Below are the code and all the weights of a small trained network. Each question names an input and a class and asks about switching units off, where a switched-off unit gives its printed mean instead of its output.

import numpy as np


def w(rows, s, z=0):
    codes = np.array(rows[::2]) - 128.0
    scale = np.full(codes.shape[1], s)
    scale[-1] = z or s
    return codes * scale


def f(y):
    return np.maximum(y, 0)


def log_softmax(a):
    a = a - a.max(-1, keepdims=True)
    return a - np.log(np.exp(a).sum(-1, keepdims=True))


def net(x, mask):
    res = np.array(x, float).reshape(1, 6) / 4 @ E
    y = f(res @ A[0][:, :-1].T + A[0][:, -1])
    res = res + np.where(mask, y, B[0][:, -1]) @ B[0][:, :-1]
    return log_softmax(res[-1] @ U[:, :-1].T + U[:, -1])


A, B = {}, {}
E = w([
[128,127,128],'x0',
[223,29,132],'x1',
[183,207,144],'x2',
[128,127,128],'x3',
[149,131,7],'x4',
[128,128,127],'x5',
],0.016)
A[0] = w([
[153,41,132,115],'neuron 0',
[99,99,42,136],'neuron 1',
[221,86,76,103],'neuron 2',
[197,97,65,78],'neuron 3',
[140,140,198,131],'neuron 4',
[201,8,192,215],'neuron 5',
[70,54,100,98],'neuron 6',
[207,46,157,156],'neuron 7',
[109,135,4,180],'neuron 8',
[175,158,158,137],'neuron 9',
[157,149,232,97],'neuron 10',
[147,205,147,157],'neuron 11',
[166,73,59,2],'neuron 12',
[87,129,124,166],'neuron 13',
[23,46,122,248],'neuron 14',
[41,151,124,118],'neuron 15',
[234,68,113,115],'neuron 16',
[177,83,72,33],'neuron 17',
[158,131,56,125],'neuron 18',
[158,18,132,121],'neuron 19',
[97,98,172,143],'neuron 20',
[154,138,59,126],'neuron 21',
[147,142,9,135],'neuron 22',
[104,109,177,151],'neuron 23',
[110,142,45,151],'neuron 24',
],0.016,0.0098)
B[0] = w([
[222,165,113,188],'neuron 0',
[36,129,67,188],'neuron 1',
[146,63,147,200],'neuron 2',
[135,47,157,183],'neuron 3',
[106,174,89,171],'neuron 4',
[199,128,65,252],'neuron 5',
[98,176,52,174],'neuron 6',
[228,103,92,217],'neuron 7',
[83,99,70,218],'neuron 8',
[84,107,138,158],'neuron 9',
[103,147,47,185],'neuron 10',
[160,197,56,175],'neuron 11',
[137,23,120,171],'neuron 12',
[124,160,172,161],'neuron 13',
[107,125,254,221],'neuron 14',
[163,65,195,186],'neuron 15',
[181,21,172,211],'neuron 16',
[147,10,138,171],'neuron 17',
[85,66,176,177],'neuron 18',
[185,164,99,205],'neuron 19',
[129,106,212,166],'neuron 20',
[96,50,156,174],'neuron 21',
[68,24,125,207],'neuron 22',
[155,87,230,167],'neuron 23',
[92,75,53,187],'neuron 24',
],0.012,0.026)
U = w([
[114,59,230,216],'0',
[5,115,141,27],'1',
[108,248,145,248],'2',
[75,116,26,172],'3',
[193,153,169,2],'4',
[120,84,82,57],'5',
[157,136,41,92],'6',
],0.016,0.0056)

Each question gives the input, the list of numbers given to net, and the class t.
The units are the neurons (one row each of A and B). Each row of codes is followed by its name. A weight is (code - 128) times the scale printed after its matrix; where a second scale follows, it is the last column's (A, B and U).
mask holds one flag per neuron, in row order. A switched-off neuron (its flag False) gives its mean, the last column of its row in B, instead of its output. The means were averaged over made-up inputs and are rounded, as every weight is.
A unit's drop is (log p(t) with every unit on - log p(t) with that unit switched off) / (log p(t) with every unit on - log p(t) with every unit switched off).
The circuit of an input: a set's keep is (log p(t) with only the set's units on - log p(t) with every unit switched off) / (log p(t) with every unit on - log p(t) with every unit switched off). Starting from the 12 units with the biggest drops (on a tie, the unit counted first), units are removed one at a time, each time the one whose removal leaves the highest keep (on an exact tie, the one counted first), for as long as the keep stays at least 0.8.
units of the circuit, in order: the units of the circuit, biggest drop first
most important unit: the unit with the biggest drop
k most important neurons: the k neurons with the biggest drops, biggest first
drop of u: that unit's drop, to one decimal
input [7,4,1,-1,-4,-2], class 6: units of the circuit, in order : [neuron 14; neuron 5]
input [3,2,5,6,0,3], class 6: units of the circuit, in order : [neuron 14; neuron 22]
input [2,5,6,-1,0,-8], class 6: units of the circuit, in order : [neuron 14; neuron 22]
input [-2,-5,8,1,4,-4], class 3: most important unit : neuron 11
input [8,-1,5,-2,7,-6], class 3: 3 most important neurons : [neuron 14; neuron 24; neuron 8]
input [-5,7,-7,-1,0,7], class 4: 2 most important neurons : [neuron 14; neuron 5]
input [-5,-2,-1,1,3,-4], class 1: 2 most important neurons : [neuron 5; neuron 7]
input [-8,7,2,8,7,0], class 0: 2 most important neurons : [neuron 16; neuron 3]
input [0,-7,-7,5,1,3], class 1: 4 most important neurons : [neuron 16; neuron 6; neuron 1; neuron 7]
input [4,-7,7,-7,4,1], class 3: 2 most important neurons : [neuron 11; neuron 14]
input [-3,8,1,-5,4,-4], class 0: 3 most important neurons : [neuron 16; neuron 3; neuron 2]
input [-3,6,3,1,0,8], class 6: 3 most important neurons : [neuron 14; neuron 5; neuron 7]
input [-2,2,1,-2,3,-1], class 0: 2 most important neurons : [neuron 10; neuron 11]
input [-3,7,1,-6,-6,-4], class 6: units of the circuit, in order : [neuron 5]
input [-8,-4,6,2,6,-5], class 3: drop of neuron 14 : 0.2
input [8,-1,8,-7,4,-6], class 3: drop of neuron 14 : 0.4
input [2,3,-6,-7,-1,-7], class 4: drop of neuron 22 : 0.0
